Below is a small trained network, with its code and all its weights. Each question gives an input and a class and asks what happens when units are switched off, that is, made to give their printed mean instead of their output.

import numpy as np


def w(rows, s, z=0):
    codes = np.array(rows[::2]) - 128.0
    scale = np.full(codes.shape[1], s)
    scale[-1] = z or s
    return codes * scale


def f(y):
    return np.maximum(y, 0)


def log_softmax(a):
    a = a - a.max(-1, keepdims=True)
    return a - np.log(np.exp(a).sum(-1, keepdims=True))


def net(x, mask):
    res = np.array(x, float).reshape(1, 8) / 4 @ E
    y = f(res @ A[0][:, :-1].T + A[0][:, -1])
    res = res + np.where(mask, y, B[0][:, -1]) @ B[0][:, :-1]
    return log_softmax(res[-1] @ U[:, :-1].T + U[:, -1])


A, B = {}, {}
E = w([
[133,127,129,129,127],'x0',
[126,127,127,132,125],'x1',
[147,247,98,162,93],'x2',
[102,154,214,183,187],'x3',
[120,127,125,129,129],'x4',
[83,136,202,23,79],'x5',
[93,132,108,150,112],'x6',
[129,129,129,127,127],'x7',
],0.011)
A[0] = w([
[137,133,131,83,87,138],'n1',
[129,150,164,161,157,155],'n2',
[52,96,223,103,145,129],'n3',
[114,61,218,103,163,108],'n4',
[186,89,106,39,130,193],'n5',
[114,188,153,145,206,3],'n6',
[167,190,113,137,101,193],'n7',
[159,118,109,81,131,172],'n8',
[83,184,110,145,100,150],'n9',
[227,152,76,169,78,188],'n10',
[127,179,179,181,178,236],'n11',
[136,101,101,174,182,76],'n12',
[67,52,188,104,146,103],'n13',
[124,114,198,140,117,97],'n14',
[117,11,105,136,155,191],'n15',
[74,140,82,53,103,124],'n16',
[173,222,97,133,108,187],'n17',
[133,190,151,131,106,177],'n18',
[191,119,140,178,194,145],'n19',
[32,89,188,128,153,169],'n20',
[144,146,58,138,111,165],'n21',
[137,211,145,132,130,58],'n22',
],0.012,0.0044)
B[0] = w([
[106,94,180,156,60,171],'n1',
[96,158,173,174,60,182],'n2',
[206,223,104,76,158,221],'n3',
[152,159,60,107,119,217],'n4',
[84,96,159,110,118,206],'n5',
[113,63,125,176,104,171],'n6',
[91,113,84,198,188,209],'n7',
[67,99,122,115,106,170],'n8',
[119,118,107,194,116,186],'n9',
[120,113,37,107,218,251],'n10',
[122,161,176,69,64,233],'n11',
[99,104,255,127,44,199],'n12',
[169,157,125,111,154,212],'n13',
[169,158,131,144,168,166],'n14',
[60,59,238,119,35,248],'n15',
[106,79,148,165,94,186],'n16',
[127,103,70,174,156,236],'n17',
[54,19,182,195,127,189],'n18',
[51,129,162,151,95,224],'n19',
[178,210,85,80,126,213],'n20',
[110,148,70,102,189,209],'n21',
[96,80,232,87,58,180],'n22',
],0.0066,0.011)
U = w([
[64,63,115,160,125,252],'0',
[108,122,143,130,54,40],'1',
[164,179,41,135,246,128],'2',
],0.012,0.0004)

Each question gives the input, the list of numbers given to net, and the class t.
The units are the neurons (one row each of A and B). Each row of codes is followed by its name. A weight is (code - 128) times the scale printed after its matrix; where a second scale follows, it is the last column's (A, B and U).
mask holds one flag per neuron, in row order. A switched-off neuron (its flag False) gives its mean, the last column of its row in B, instead of its output. The means were averaged over made-up inputs and are rounded, as every weight is.
A unit's drop is (log p(t) with every unit on - log p(t) with that unit switched off) / (log p(t) with every unit on - log p(t) with every unit switched off).
The circuit of an input: a set's keep is (log p(t) with only the set's units on - log p(t) with every unit switched off) / (log p(t) with every unit on - log p(t) with every unit switched off). Starting from the 12 units with the biggest drops (on a tie, the unit counted first), units are removed one at a time, each time the one whose removal leaves the highest keep (on an exact tie, the one counted first), for as long as the keep stays at least 0.8.
units of the circuit, in order: the units of the circuit, biggest drop first
top k neurons: the k neurons with the biggest drops, biggest first
drop when u is switched off: that unit's drop, to one decimal
input [0,5,8,-2,-4,1,1,0], class 0: top 2 neurons -> (n18, n22)
input [4,8,5,-1,0,7,6,-8], class 0: units of the circuit, in order -> (n18, n11, n7)
input [2,7,8,-2,8,-4,1,5], class 2: units of the circuit, in order -> (n10)
input [7,-4,0,6,2,0,1,0], class 1: units of the circuit, in order -> (n10, n11)
input [3,6,-1,2,3,-6,-6,0], class 1: units of the circuit, in order -> (n12, n11)
input [8,-2,-6,7,3,-1,-4,5], class 1: top 2 neurons -> (n15, n10)
input [-2,-5,0,2,7,5,-8,-6], class 2: top 3 neurons -> (n15, n3, n12)
input [2,-1,-7,0,7,5,-5,-6], class 1: top 3 neurons -> (n15, n10, n5)
input [6,2,-1,4,1,7,7,-3], class 2: top 2 neurons -> (n3, n15)
input [6,-8,8,1,0,-8,-7,-5], class 0: top 2 neurons -> (n22, n19)
input [-3,8,4,-2,0,-5,-8,-8], class 2: top 2 neurons -> (n15, n10)
input [-4,-4,-6,3,-8,-7,-1,4], class 1: drop when n10 is switched off -> 0.1
input [5,-1,-1,4,4,-6,-5,-5], class 1: drop when n12 is switched off -> 0.2
input [-3,1,5,-2,-5,4,2,-6], class 0: drop when n2 is switched off -> 0.0
input [0,0,-5,3,1,6,-1,2], class 2: top neuron -> (n3)
input [-5,0,-8,-1,3,8,4,-8], class 1: top 2 neurons -> (n15, n10)
input [-2,0,1,-2,5,-3,-8,-4], class 2: top 2 neurons -> (n15, n18)
